Here is a tiny trained network, its code and every weight. The questions are about switching its units off for an input and a target symbol, where a switched-off unit gives its printed mean instead of its output.

import numpy as np


def w(rows, s, z=0):
    codes = np.array(rows[::2]) - 128.0
    scale = np.full(codes.shape[1], s)
    scale[-1] = z or s
    return codes * scale


def norm(h):
    return h / np.sqrt((h * h).mean(-1, keepdims=True) + 1e-5)


def softmax(a):
    e = np.exp(a - a.max(-1, keepdims=True))
    return e / e.sum(-1, keepdims=True)


def log_softmax(a):
    a = a - a.max(-1, keepdims=True)
    return a - np.log(np.exp(a).sum(-1, keepdims=True))


def net(x, mask):
    ids = ['αγδεζθλμξπστψω'.index(c) for c in x.split()]
    T = len(ids)
    res = E[ids] + P[:T]
    u = 0
    for l in range(2):
        r = norm(res)
        for j in range(3):
            rows = slice(3 * j, 3 * j + 3)
            q, k, v = (r @ M[l][rows].T for M in (Q, K, V))
            z = softmax(np.where(np.tri(T) > 0, q @ k.T / 3**0.5, -1e9)) @ v
            o = O[l][rows]
            res = res + np.where(mask[u + j], z, o[:, -1]) @ o[:, :-1]
        u += 3
    return log_softmax(norm(res)[-1] @ U[:, :-1].T + U[:, -1])


Q, K, V, O = {}, {}, {}, {}
E = w([
[94,120,199,154,152,161,94,221,54],'α',
[153,149,88,161,102,102,146,161,203],'γ',
[173,143,114,66,156,250,144,97,103],'δ',
[159,123,116,137,166,199,100,17,100],'ε',
[247,109,161,127,190,168,115,158,130],'ζ',
[57,22,128,104,142,169,175,124,94],'θ',
[255,113,103,79,84,126,207,206,43],'λ',
[137,114,193,39,158,125,152,149,123],'μ',
[122,78,115,124,174,114,75,72,73],'ξ',
[111,67,86,116,130,125,105,143,78],'π',
[124,135,113,136,75,92,116,72,135],'σ',
[156,143,87,170,121,85,148,99,103],'τ',
[88,178,75,100,135,111,242,155,125],'ψ',
[179,149,102,173,135,102,143,93,136],'ω',
],0.019)
P = w([
[121,155,99,14,199,58,119,255,121],'0',
[122,48,171,205,164,144,191,151,142],'1',
[177,34,144,171,173,133,143,111,166],'2',
[174,45,151,153,152,132,119,96,157],'3',
[97,67,173,152,101,143,136,106,127],'4',
[183,61,134,129,167,109,71,66,159],'5',
[85,83,161,108,130,142,115,80,113],'6',
],0.006)
Q[0] = w([
[37,156,72,254,78,84,120,94,162],'L0H1',
[171,79,180,107,168,174,56,126,109],'L0H1',
[57,70,89,220,185,141,132,54,72],'L0H1',
[113,108,76,200,101,71,169,185,240],'L0H2',
[147,99,219,126,113,110,144,163,54],'L0H2',
[212,128,174,157,158,179,154,181,68],'L0H2',
[135,143,148,144,69,55,145,98,178],'L0H3',
[117,76,195,98,128,115,90,96,87],'L0H3',
[118,185,197,139,166,182,124,234,171],'L0H3',
],0.0076)
K[0] = w([
[64,174,174,177,135,134,94,45,180],'L0H1',
[178,34,39,93,114,143,111,115,86],'L0H1',
[100,202,138,65,101,110,164,47,81],'L0H1',
[141,150,135,221,170,147,112,152,228],'L0H2',
[151,159,208,66,98,141,148,131,9],'L0H2',
[152,137,171,139,164,205,108,254,10],'L0H2',
[66,175,162,78,55,70,71,63,236],'L0H3',
[121,67,150,37,81,164,144,133,65],'L0H3',
[46,87,231,153,165,176,125,195,163],'L0H3',
],0.0059)
V[0] = w([
[188,159,135,126,157,101,100,95,84],'L0H1',
[166,205,169,165,87,175,113,155,182],'L0H1',
[55,233,165,158,129,86,72,101,172],'L0H1',
[191,124,88,133,80,117,132,158,114],'L0H2',
[139,255,133,123,132,116,120,147,76],'L0H2',
[129,154,154,117,146,126,208,149,196],'L0H2',
[78,140,150,197,104,79,140,57,122],'L0H3',
[128,77,113,51,152,183,176,184,190],'L0H3',
[106,110,118,84,101,170,125,123,172],'L0H3',
],0.0078)
O[0] = w([
[107,185,82,198,177,183,146,254,109,176],'L0H1',
[109,94,35,144,28,203,58,91,136,36],'L0H1',
[97,100,79,128,193,97,34,148,156,92],'L0H1',
[101,109,112,100,183,177,197,22,14,212],'L0H2',
[171,155,110,144,116,209,246,188,147,4],'L0H2',
[165,218,141,184,148,101,163,119,112,116],'L0H2',
[138,231,124,168,91,135,194,134,133,236],'L0H3',
[163,71,113,66,168,51,60,79,110,35],'L0H3',
[180,113,122,76,45,215,98,72,91,121],'L0H3',
],0.0057,0.0039)
Q[1] = w([
[97,104,104,150,174,132,110,122,69],'L1H1',
[224,64,200,141,177,185,112,181,163],'L1H1',
[101,115,117,70,41,178,26,177,254],'L1H1',
[164,147,87,58,99,79,245,124,78],'L1H2',
[91,143,92,116,104,80,102,179,163],'L1H2',
[117,168,141,52,80,129,29,113,158],'L1H2',
[142,146,147,99,153,191,147,234,104],'L1H3',
[3,142,71,164,97,161,103,141,129],'L1H3',
[227,113,170,17,114,135,60,165,227],'L1H3',
],0.0082)
K[1] = w([
[185,178,95,124,132,146,101,102,148],'L1H1',
[174,85,124,114,151,192,158,209,89],'L1H1',
[112,118,221,99,131,219,175,111,111],'L1H1',
[80,91,111,14,132,120,195,121,158],'L1H2',
[136,188,147,128,97,84,153,145,174],'L1H2',
[132,97,152,218,79,88,99,43,93],'L1H2',
[154,101,210,121,112,218,174,148,92],'L1H3',
[136,202,187,225,159,138,62,107,121],'L1H3',
[153,2,110,165,155,138,130,132,155],'L1H3',
],0.0091)
V[1] = w([
[163,42,88,140,165,127,160,155,215],'L1H1',
[200,52,48,145,2,80,193,179,174],'L1H1',
[66,92,42,90,139,135,199,145,124],'L1H1',
[86,165,136,230,57,125,41,56,195],'L1H2',
[177,183,115,116,213,145,140,102,180],'L1H2',
[161,162,191,196,151,108,163,23,156],'L1H2',
[1,30,104,148,156,68,122,90,114],'L1H3',
[172,116,90,223,133,69,38,169,79],'L1H3',
[226,104,112,102,161,122,138,182,121],'L1H3',
],0.0061)
O[1] = w([
[70,230,115,177,112,188,135,150,135,106],'L1H1',
[183,191,174,150,163,181,198,89,147,219],'L1H1',
[145,190,84,70,134,147,189,159,123,158],'L1H1',
[99,5,144,2,211,100,127,156,30,2],'L1H2',
[17,127,119,158,72,91,96,116,51,230],'L1H2',
[86,120,142,51,150,5,75,209,124,213],'L1H2',
[115,201,149,39,165,252,74,143,216,142],'L1H3',
[88,60,225,136,177,164,147,175,90,105],'L1H3',
[83,92,175,54,85,47,84,123,77,51],'L1H3',
],0.0068,0.003)
U = w([
[57,162,173,162,151,189,54,233,173,160],'α',
[117,144,156,144,117,141,90,138,117,58],'γ',
[132,134,184,37,109,30,106,123,126,122],'δ',
[150,174,255,107,183,195,154,155,83,109],'ε',
[215,130,178,111,80,162,204,151,45,109],'ζ',
[170,94,66,88,51,189,89,104,86,167],'θ',
[153,176,164,81,134,196,64,160,179,192],'λ',
[114,246,97,219,125,174,151,179,175,158],'μ',
[125,142,131,152,143,136,128,152,91,23],'ξ',
[77,128,88,156,78,164,45,163,69,254],'π',
[103,95,52,104,242,172,120,130,100,187],'σ',
[83,129,156,161,117,162,75,113,110,81],'τ',
[222,90,182,207,114,126,87,159,60,77],'ψ',
[107,148,120,159,138,26,138,33,150,34],'ω',
],0.009,0.0039)

Each question gives the input, a string of symbols that net reads in full, and the target symbol t.
The units are the heads (3 rows each of Q, K, V and O). Each row of codes is followed by its name. A weight is (code - 128) times the scale printed after its matrix; where a second scale follows, it is the last column's (O and U).
mask holds one flag per head, layer by layer. A switched-off head (its flag False) gives its mean, the last column of its rows in O, instead of its output. The means were averaged over made-up inputs and are rounded, as every weight is.
A unit's drop is (log p(t) with every unit on - log p(t) with that unit switched off) / (log p(t) with every unit on - log p(t) with every unit switched off).
The circuit of an input: a set's keep is (log p(t) with only the set's units on - log p(t) with every unit switched off) / (log p(t) with every unit on - log p(t) with every unit switched off). Starting from all 6 units, units are removed one at a time, each time the one whose removal leaves the highest keep (on an exact tie, the one counted first), for as long as the keep stays at least 0.8.
circuit, biggest first: the units of the circuit, biggest drop first
unit that matters most: the unit with the biggest drop
which heads matter: for each layer, one digit per head in row order, 1 if its drop is at least 0.15 and else 0, layers parted by /
input θ σ π, target δ: unit that matters most -> L0H3
input σ λ σ σ ξ π π, target σ: circuit, biggest first -> L0H3; L1H2
input ε ζ θ, target π: circuit, biggest first -> L1H1; L1H2
input π γ ε γ ε, target ε: which heads matter -> 100 / 101
input θ π ξ, target δ: which heads matter -> 110 / 000
input σ λ σ σ δ, target ζ: which heads matter -> 100 / 001
input ξ σ σ π γ γ, target ω: circuit, biggest first -> L0H1; L0H2; L1H2
input μ γ σ λ σ σ σ, target σ: which heads matter -> 110 / 011
input τ ε ζ α δ, target θ: which heads matter -> 001 / 101
input ψ ξ π ζ λ τ, target μ: which heads matter -> 001 / 010
input ξ ζ σ ξ, target α: circuit, biggest first -> L0H2; L0H1; L1H3; L1H2
input π σ μ σ π, target σ: circuit, biggest first -> L0H2; L1H2
input γ θ ε σ ζ, target λ: which heads matter -> 000 / 001
input α ζ ζ σ, target μ: which heads matter -> 001 / 001
input γ ψ ξ, target ε: circuit, biggest first -> L0H1; L1H1
input γ ε α γ σ ζ γ, target δ: unit that matters most -> L0H1
input ζ γ ω γ π, target ε: which heads matter -> 101 / 101
input σ δ γ θ ζ, target λ: which heads matter -> 001 / 001
input ε σ σ θ, target π: circuit, biggest first -> L0H2; L1H1
input σ γ ε μ, target δ: which heads matter -> 000 / 000
input α σ λ ε σ σ μ, target ζ: circuit, biggest first -> L0H1
input σ σ γ μ γ ψ γ, target δ: which heads matter -> 100 / 010
input γ σ ζ ε, target ε: circuit, biggest first -> L1H1; L1H3; L0H3
